Here is a tiny trained network, its code and every weight. The questions are about switching its units off for an input and a class, where a switched-off unit gives its printed mean instead of its output.

import numpy as np


def w(rows, s, z=0):
    codes = np.array(rows[::2]) - 128.0
    scale = np.full(codes.shape[1], s)
    scale[-1] = z or s
    return codes * scale


def f(y):
    return y / 2 * (1 + np.tanh(0.7978845608 * (y + 0.044715 * y**3)))


def log_softmax(a):
    a = a - a.max(-1, keepdims=True)
    return a - np.log(np.exp(a).sum(-1, keepdims=True))


def net(x, mask):
    res = np.array(x, float).reshape(1, 3) / 4 @ E
    y = f(res @ A[0][:, :-1].T + A[0][:, -1])
    res = res + np.where(mask, y, B[0][:, -1]) @ B[0][:, :-1]
    return log_softmax(res[-1] @ U[:, :-1].T + U[:, -1])


A, B = {}, {}
E = w([
[112,143,153,139,185,6,128],'x0',
[187,55,226,142,235,134,190],'x1',
[211,204,204,183,145,144,114],'x2',
],0.012)
A[0] = w([
[101,148,121,170,49,127,104,248],'neuron 1',
[125,112,138,154,89,200,140,254],'neuron 2',
[102,70,104,77,103,119,155,49],'neuron 3',
[124,125,105,139,161,208,88,51],'neuron 4',
[147,43,141,167,146,135,130,53],'neuron 5',
[119,91,159,114,140,138,184,53],'neuron 6',
[132,93,148,125,113,180,129,124],'neuron 7',
[77,182,103,149,104,145,140,77],'neuron 8',
[97,43,85,101,115,119,144,208],'neuron 9',
[134,84,186,85,154,158,178,187],'neuron 10',
[87,144,47,154,136,121,94,66],'neuron 11',
[126,111,130,146,113,42,125,89],'neuron 12',
[133,109,117,124,101,207,176,93],'neuron 13',
[224,253,181,154,108,151,94,82],'neuron 14',
[109,163,77,159,89,123,111,50],'neuron 15',
[122,136,144,131,151,22,146,75],'neuron 16',
[148,95,123,143,80,171,145,84],'neuron 17',
[178,70,131,110,168,145,130,76],'neuron 18',
],0.013,0.0081)
B[0] = w([
[96,101,149,156,122,1,115,253],'neuron 1',
[115,134,124,154,217,102,64,215],'neuron 2',
[84,59,77,72,102,227,162,177],'neuron 3',
[164,159,58,110,133,168,125,148],'neuron 4',
[159,145,84,117,33,124,181,158],'neuron 5',
[156,93,59,138,44,143,223,153],'neuron 6',
[189,174,103,168,132,120,90,157],'neuron 7',
[172,115,93,172,31,99,161,181],'neuron 8',
[74,89,191,80,156,184,100,233],'neuron 9',
[112,83,159,197,79,18,171,204],'neuron 10',
[126,122,124,135,92,125,172,195],'neuron 11',
[151,192,46,131,170,241,36,170],'neuron 12',
[169,238,48,128,176,141,81,175],'neuron 13',
[87,53,159,66,96,232,167,253],'neuron 14',
[152,130,98,137,77,105,198,191],'neuron 15',
[221,218,49,121,175,171,82,197],'neuron 16',
[168,163,49,144,192,183,107,157],'neuron 17',
[123,194,83,155,51,114,164,165],'neuron 18',
],0.0089,0.015)
U = w([
[145,139,134,186,44,47,193,83],'0',
[171,234,90,140,199,166,79,97],'1',
[101,64,198,23,115,244,174,82],'2',
[97,109,252,147,217,12,89,254],'3',
],0.012,0.01)

Each question gives the input, the list of numbers given to net, and the class t.
The units are the neurons (one row each of A and B). Each row of codes is followed by its name. A weight is (code - 128) times the scale printed after its matrix; where a second scale follows, it is the last column's (A, B and U).
mask holds one flag per neuron, in row order. A switched-off neuron (its flag False) gives its mean, the last column of its row in B, instead of its output. The means were averaged over made-up inputs and are rounded, as every weight is.
A unit's drop is (log p(t) with every unit on - log p(t) with that unit switched off) / (log p(t) with every unit on - log p(t) with every unit switched off).
The circuit of an input: a set's keep is (log p(t) with only the set's units on - log p(t) with every unit switched off) / (log p(t) with every unit on - log p(t) with every unit switched off). Starting from the 12 units with the biggest drops (on a tie, the unit counted first), units are removed one at a time, each time the one whose removal leaves the highest keep (on an exact tie, the one counted first), for as long as the keep stays at least 0.8.
circuit, biggest first: the units of the circuit, biggest drop first
unit that matters most: the unit with the biggest drop
k most important neurons: the k neurons with the biggest drops, biggest first
drop when u is switched off: that unit's drop, to one decimal
input [-4,5,2], class 0: circuit, biggest first : [neuron 10]
input [-6,5,-6], class 1: 4 most important neurons : [neuron 13; neuron 14; neuron 7; neuron 2]
input [4,0,-3], class 1: 2 most important neurons : [neuron 14; neuron 1]
input [1,1,3], class 3: 2 most important neurons : [neuron 3; neuron 9]
input [-8,-8,1], class 0: 4 most important neurons : [neuron 1; neuron 8; neuron 15; neuron 16]
input [4,4,-2], class 0: 3 most important neurons : [neuron 10; neuron 2; neuron 13]
input [-6,-1,7], class 2: 4 most important neurons : [neuron 14; neuron 16; neuron 12; neuron 18]
input [8,-7,4], class 1: 3 most important neurons : [neuron 12; neuron 16; neuron 10]
input [-2,6,8], class 2: 2 most important neurons : [neuron 14; neuron 1]
input [2,-6,7], class 2: 2 most important neurons : [neuron 14; neuron 10]
input [7,3,7], class 1: 2 most important neurons : [neuron 16; neuron 9]
input [8,-5,-7], class 1: 2 most important neurons : [neuron 16; neuron 14]
input [0,-2,5], class 2: 2 most important neurons : [neuron 14; neuron 10]
input [-6,-8,6], class 0: unit that matters most : neuron 1
input [1,-1,7], class 2: drop when neuron 14 is switched off : 1.0
input [-3,-2,5], class 2: drop when neuron 10 is switched off : 0.1
input [-3,6,1], class 0: drop when neuron 3 is switched off : 0.0
